Below are the code and all the weights of a small trained network. Each question names an input and a class and asks about switching units off, where a switched-off unit gives its printed mean instead of its output.

import numpy as np


def w(rows, s, z=0):
    codes = np.array(rows[::2]) - 128.0
    scale = np.full(codes.shape[1], s)
    scale[-1] = z or s
    return codes * scale


def f(y):
    return y / 2 * (1 + np.tanh(0.7978845608 * (y + 0.044715 * y**3)))


def log_softmax(a):
    a = a - a.max(-1, keepdims=True)
    return a - np.log(np.exp(a).sum(-1, keepdims=True))


def net(x, mask):
    res = np.array(x, float).reshape(1, 5) / 4 @ E
    y = f(res @ A[0][:, :-1].T + A[0][:, -1])
    res = res + np.where(mask, y, B[0][:, -1]) @ B[0][:, :-1]
    return log_softmax(res[-1] @ U[:, :-1].T + U[:, -1])


A, B = {}, {}
E = w([
[31,154,139,2,97],'x0',
[57,97,5,105,189],'x1',
[133,123,142,121,140],'x2',
[118,95,197,99,183],'x3',
[123,205,214,244,105],'x4',
],0.0085)
A[0] = w([
[7,194,178,92,103,105],'n1',
[226,24,110,105,113,114],'n2',
[127,56,30,215,243,84],'n3',
[43,126,41,27,198,50],'n4',
[253,71,97,103,176,205],'n5',
[93,51,86,118,122,3],'n6',
],0.0081,0.0046)
B[0] = w([
[115,61,170,75,22,200],'n1',
[19,115,167,154,59,180],'n2',
[2,131,77,136,18,237],'n3',
[236,168,98,138,197,254],'n4',
[94,151,157,152,77,217],'n5',
[141,196,75,139,123,149],'n6',
],0.0094,0.0074)
U = w([
[105,100,176,156,111,4],'0',
[54,102,118,40,144,70],'1',
[215,187,148,177,254,218],'2',
],0.0096,0.0016)

Each question gives the input, the list of numbers given to net, and the class t.
The units are the neurons (one row each of A and B). Each row of codes is followed by its name. A weight is (code - 128) times the scale printed after its matrix; where a second scale follows, it is the last column's (A, B and U).
mask holds one flag per neuron, in row order. A switched-off neuron (its flag False) gives its mean, the last column of its row in B, instead of its output. The means were averaged over made-up inputs and are rounded, as every weight is.
A unit's drop is (log p(t) with every unit on - log p(t) with that unit switched off) / (log p(t) with every unit on - log p(t) with every unit switched off).
The circuit of an input: a set's keep is (log p(t) with only the set's units on - log p(t) with every unit switched off) / (log p(t) with every unit on - log p(t) with every unit switched off). Starting from all 6 units, units are removed one at a time, each time the one whose removal leaves the highest keep (on an exact tie, the one counted first), for as long as the keep stays at least 0.8.
circuit, biggest first: the units of the circuit, biggest drop first
k most important neurons: the k neurons with the biggest drops, biggest first
drop when u is switched off: that unit's drop, to one decimal
input [6,8,1,-2,0], class 2: circuit, biggest first : (n4)
input [5,1,-7,-2,-1], class 2: circuit, biggest first : (n3, n4)
input [-1,-8,5,5,5], class 2: 4 most important neurons : (n3, n2, n1, n5)
input [0,-7,5,5,5], class 2: 4 most important neurons : (n3, n2, n5, n1)
input [-2,-4,-8,4,2], class 2: 4 most important neurons : (n3, n1, n2, n5)
input [4,1,2,-4,-2], class 2: 2 most important neurons : (n3, n4)
input [-8,5,-8,-8,0], class 1: 2 most important neurons : (n3, n4)
input [6,6,0,-3,-1], class 2: 2 most important neurons : (n4, n3)
input [4,6,3,6,-4], class 2: drop when n6 is switched off : 0.0
input [8,8,4,0,-8], class 2: drop when n4 is switched off : 1.0
input [7,7,5,0,-3], class 2: drop when n4 is switched off : 0.9
